Here is a tiny trained network, its code and every weight. The questions are about switching its units off for an input and a target symbol, where a switched-off unit gives its printed mean instead of its output.

import numpy as np


def w(rows, s, z=0):
    codes = np.array(rows[::2]) - 128.0
    scale = np.full(codes.shape[1], s)
    scale[-1] = z or s
    return codes * scale


def f(y):
    return y / 2 * (1 + np.tanh(0.7978845608 * (y + 0.044715 * y**3)))


def softmax(a):
    e = np.exp(a - a.max(-1, keepdims=True))
    return e / e.sum(-1, keepdims=True)


def log_softmax(a):
    a = a - a.max(-1, keepdims=True)
    return a - np.log(np.exp(a).sum(-1, keepdims=True))


def net(x, mask):
    ids = ['ΔΞΨΩαβ'.index(c) for c in x.split()]
    T = len(ids)
    res = E[ids] + P[:T]
    u = 0
    for l in range(2):
        q, k, v = (res @ M[l].T for M in (Q, K, V))
        z = softmax(np.where(np.tri(T) > 0, q @ k.T / 4**0.5, -1e9)) @ v
        res = res + np.where(mask[u], z, O[l][:, -1]) @ O[l][:, :-1]
        u += 1
        y = f(res @ A[l][:, :-1].T + A[l][:, -1])
        res = res + np.where(mask[u : u + 8], y, B[l][:, -1]) @ B[l][:, :-1]
        u += 8
    return log_softmax(res[-1] @ U[:, :-1].T + U[:, -1])


Q, K, V, O, A, B = {}, {}, {}, {}, {}, {}
E = w([
[120,252,188],'Δ',
[122,163,171],'Ξ',
[154,111,119],'Ψ',
[158,119,85],'Ω',
[134,171,146],'α',
[164,69,12],'β',
],0.014)
P = w([
[147,251,25],'0',
[2,137,125],'1',
[104,100,37],'2',
[226,222,130],'3',
[139,110,194],'4',
[121,98,35],'5',
],0.0095)
Q[0] = w([
[1,148,204],'0.h0',
[27,110,77],'0.h0',
[191,149,46],'0.h0',
[13,161,106],'0.h0',
],0.0085)
K[0] = w([
[55,108,170],'0.h0',
[76,76,84],'0.h0',
[238,130,40],'0.h0',
[22,2,96],'0.h0',
],0.0093)
V[0] = w([
[152,78,144],'0.h0',
[70,101,235],'0.h0',
[254,210,176],'0.h0',
[215,63,222],'0.h0',
],0.0084)
O[0] = w([
[107,38,93,57],'0.h0',
[151,49,254,44],'0.h0',
[255,168,134,208],'0.h0',
[195,35,110,1],'0.h0',
],0.0068,0.007)
A[0] = w([
[116,152,242,68],'0.n0',
[146,171,157,127],'0.n1',
[114,39,111,143],'0.n2',
[70,73,170,254],'0.n3',
[247,128,92,148],'0.n4',
[95,4,100,82],'0.n5',
[216,162,106,106],'0.n6',
[144,109,61,142],'0.n7',
],0.013,0.0053)
B[0] = w([
[98,85,193,195],'0.n0',
[102,205,159,218],'0.n1',
[11,95,150,127],'0.n2',
[255,15,29,146],'0.n3',
[187,156,127,228],'0.n4',
[59,70,168,132],'0.n5',
[181,117,102,247],'0.n6',
[67,128,212,177],'0.n7',
],0.0078,0.012)
Q[1] = w([
[120,243,124],'1.h0',
[130,254,141],'1.h0',
[89,104,115],'1.h0',
[96,60,117],'1.h0',
],0.0083)
K[1] = w([
[254,86,49],'1.h0',
[235,248,87],'1.h0',
[70,60,47],'1.h0',
[61,143,156],'1.h0',
],0.0091)
V[1] = w([
[95,63,122],'1.h0',
[249,96,172],'1.h0',
[182,147,45],'1.h0',
[88,126,94],'1.h0',
],0.012)
O[1] = w([
[255,167,180,2],'1.h0',
[135,134,144,182],'1.h0',
[223,163,148,221],'1.h0',
[168,195,99,95],'1.h0',
],0.0064,0.033)
A[1] = w([
[99,122,86,219],'1.n0',
[154,143,50,171],'1.n1',
[70,191,2,164],'1.n2',
[23,84,146,226],'1.n3',
[33,53,136,216],'1.n4',
[39,137,163,185],'1.n5',
[155,127,50,255],'1.n6',
[165,167,32,223],'1.n7',
],0.0072,0.0031)
B[1] = w([
[207,111,168,160],'1.n0',
[67,156,132,170],'1.n1',
[207,75,92,249],'1.n2',
[139,5,190,192],'1.n3',
[191,43,188,184],'1.n4',
[162,96,167,190],'1.n5',
[3,171,121,171],'1.n6',
[59,168,62,202],'1.n7',
],0.0063,0.016)
U = w([
[213,67,147,84],'Δ',
[96,93,117,146],'Ξ',
[183,129,126,255],'Ψ',
[4,145,169,102],'Ω',
[117,107,143,82],'α',
[110,156,103,90],'β',
],0.012,0.0027)

Each question gives the input, a string of symbols that net reads in full, and the target symbol t.
The units are the heads (4 rows each of Q, K, V and O) and the neurons (one row each of A and B). Each row of codes is followed by its name. A weight is (code - 128) times the scale printed after its matrix; where a second scale follows, it is the last column's (O, A, B and U).
mask holds one flag per unit, layer by layer, with each layer's heads first. A switched-off unit (its flag False) gives its mean, the last column of its rows in O or B, instead of its output. The means were averaged over made-up inputs and are rounded, as every weight is.
A unit's drop is (log p(t) with every unit on - log p(t) with that unit switched off) / (log p(t) with every unit on - log p(t) with every unit switched off).
unit that matters most: the unit with the biggest drop
top k neurons: the k neurons with the biggest drops, biggest first
k most important neurons of layer l: the k neurons of layer l with the biggest drops, biggest first
drop of u: that unit's drop, to one decimal
input β Ξ Δ, target β: 2 most important neurons of layer 1 : [1.n3; 1.n4]
input Δ Ξ Δ Ω, target β: unit that matters most : 1.n7
input Δ Ξ Δ, target Δ: top 2 neurons : [1.n4; 1.n3]
input Δ β Δ, target Δ: top 2 neurons : [1.n2; 1.n4]
input Δ α Ψ, target Δ: 4 most important neurons of layer 1 : [1.n4; 1.n2; 1.n3; 1.n0]
input Δ Ψ Ξ, target Δ: 2 most important neurons of layer 0 : [0.n6; 0.n0]
input Δ Ξ Ω β Δ Ψ, target β: top 4 neurons : [0.n4; 0.n0; 1.n3; 1.n4]
input Δ Δ Ω, target Δ: top 2 neurons : [1.n4; 1.n2]
input Δ Δ Ω Δ β α, target Δ: 3 most important neurons of layer 0 : [0.n7; 0.n6; 0.n4]
input β Ω α Δ Ω Ψ, target Δ: top 2 neurons : [1.n4; 0.n7]
input Ξ Ξ Ξ α Ω, target β: 2 most important neurons of layer 0 : [0.n0; 0.n7]
input Ω Ξ Δ β Δ α, target β: 2 most important neurons of layer 1 : [1.n3; 1.n4]
input Δ Δ Ω Ξ, target β: 2 most important neurons of layer 1 : [1.n3; 1.n4]
input Δ Ξ Ξ, target Δ: unit that matters most : 0.h0
input Ξ α Ξ Δ β α, target Δ: drop of 1.n4 : 0.3
input β β Ψ, target β: drop of 1.h0 : 2.1
input α Δ Δ β, target β: drop of 1.n6 : 0.2
input β Ξ α, target β: drop of 1.n3 : 0.1
